Here is a tiny trained network, its code and every weight. The questions are about switching its units off for an input and a class, where a switched-off unit gives its printed mean instead of its output.

import numpy as np


def w(rows, s, z=0):
    codes = np.array(rows[::2]) - 128.0
    scale = np.full(codes.shape[1], s)
    scale[-1] = z or s
    return codes * scale


def norm(h):
    return h / np.sqrt((h * h).mean(-1, keepdims=True) + 1e-5)


def f(y):
    return np.maximum(y, 0)


def log_softmax(a):
    a = a - a.max(-1, keepdims=True)
    return a - np.log(np.exp(a).sum(-1, keepdims=True))


def net(x, mask):
    res = np.array(x, float).reshape(1, 6) / 4 @ E
    u = 0
    for l in range(2):
        y = f(norm(res) @ A[l][:, :-1].T + A[l][:, -1])
        res = res + np.where(mask[u : u + 6], y, B[l][:, -1]) @ B[l][:, :-1]
        u += 6
    return log_softmax(norm(res)[-1] @ U[:, :-1].T + U[:, -1])


A, B = {}, {}
E = w([
[105,252,103,132,154,127,172],'x0',
[179,154,61,112,154,87,143],'x1',
[128,153,120,201,102,152,185],'x2',
[119,89,145,131,121,254,176],'x3',
[100,71,170,99,174,42,194],'x4',
[234,81,201,156,43,162,138],'x5',
],0.0094)
A[0] = w([
[100,155,118,185,95,150,31,206],'0.n0',
[112,116,148,71,118,39,116,148],'0.n1',
[171,90,150,154,40,136,145,13],'0.n2',
[112,142,207,176,169,132,168,1],'0.n3',
[197,101,149,69,112,6,163,188],'0.n4',
[144,194,105,113,155,125,116,75],'0.n5',
],0.012,0.004)
B[0] = w([
[106,112,86,107,98,49,199,248],'0.n0',
[124,26,180,63,187,140,104,217],'0.n1',
[236,97,246,182,64,185,186,212],'0.n2',
[89,143,90,155,115,31,143,163],'0.n3',
[127,112,158,159,190,114,68,254],'0.n4',
[123,209,101,172,179,93,155,192],'0.n5',
],0.012,0.0068)
A[1] = w([
[113,2,31,61,127,151,99,157],'1.n0',
[104,143,148,85,179,203,60,133],'1.n1',
[135,96,173,19,117,89,91,1],'1.n2',
[8,98,172,48,179,140,31,81],'1.n3',
[13,36,160,54,111,237,126,185],'1.n4',
[42,164,187,114,62,235,233,227],'1.n5',
],0.0082,0.005)
B[1] = w([
[86,132,212,100,254,81,60,193],'1.n0',
[44,231,94,107,194,68,152,158],'1.n1',
[126,93,44,61,230,179,74,155],'1.n2',
[136,67,139,6,216,100,52,208],'1.n3',
[54,128,80,95,208,57,51,221],'1.n4',
[140,92,80,169,222,124,67,254],'1.n5',
],0.0088,0.0071)
U = w([
[53,76,163,110,106,93,132,40],'0',
[106,78,161,63,251,113,53,243],'1',
[55,239,55,114,137,95,164,195],'2',
[182,64,217,167,72,217,165,185],'3',
[57,56,125,55,73,166,79,2],'4',
],0.014,0.0061)

Each question gives the input, the list of numbers given to net, and the class t.
The units are the neurons (one row each of A and B). Each row of codes is followed by its name. A weight is (code - 128) times the scale printed after its matrix; where a second scale follows, it is the last column's (A, B and U).
mask holds one flag per neuron, layer by layer. A switched-off neuron (its flag False) gives its mean, the last column of its row in B, instead of its output. The means were averaged over made-up inputs and are rounded, as every weight is.
A unit's drop is (log p(t) with every unit on - log p(t) with that unit switched off) / (log p(t) with every unit on - log p(t) with every unit switched off).
The circuit of an input: a set's keep is (log p(t) with only the set's units on - log p(t) with every unit switched off) / (log p(t) with every unit on - log p(t) with every unit switched off). Starting from all 12 units, units are removed one at a time, each time the one whose removal leaves the highest keep (on an exact tie, the one counted first), for as long as the keep stays at least 0.8.
circuit, biggest first: the units of the circuit, biggest drop first
top k neurons: the k neurons with the biggest drops, biggest first
top k neurons in layer l: the k neurons of layer l with the biggest drops, biggest first
drop when u is switched off: that unit's drop, to one decimal
input [7,-2,7,-4,-4,7], class 3: circuit, biggest first => 0.n2
input [-1,-4,8,1,-4,-2], class 3: circuit, biggest first => 1.n4; 0.n1
input [-5,-1,1,0,-7,-5], class 2: circuit, biggest first => 0.n0; 0.n1
input [3,3,-8,5,5,8], class 3: circuit, biggest first => 0.n2; 1.n3
input [5,-6,6,6,-3,-4], class 2: top 2 neurons in layer 1 => 1.n3; 1.n0
input [1,-3,5,5,7,0], class 2: circuit, biggest first => 0.n3; 0.n1
input [1,7,1,1,2,-8], class 2: top 2 neurons in layer 0 => 0.n5; 0.n4
input [-5,-6,1,1,-7,-1], class 0: top 4 neurons => 0.n0; 0.n1; 0.n2; 1.n3
input [2,-4,6,5,-5,-4], class 2: top 2 neurons in layer 0 => 0.n1; 0.n0
input [3,-7,-3,2,3,7], class 3: drop when 0.n2 is switched off => 0.2
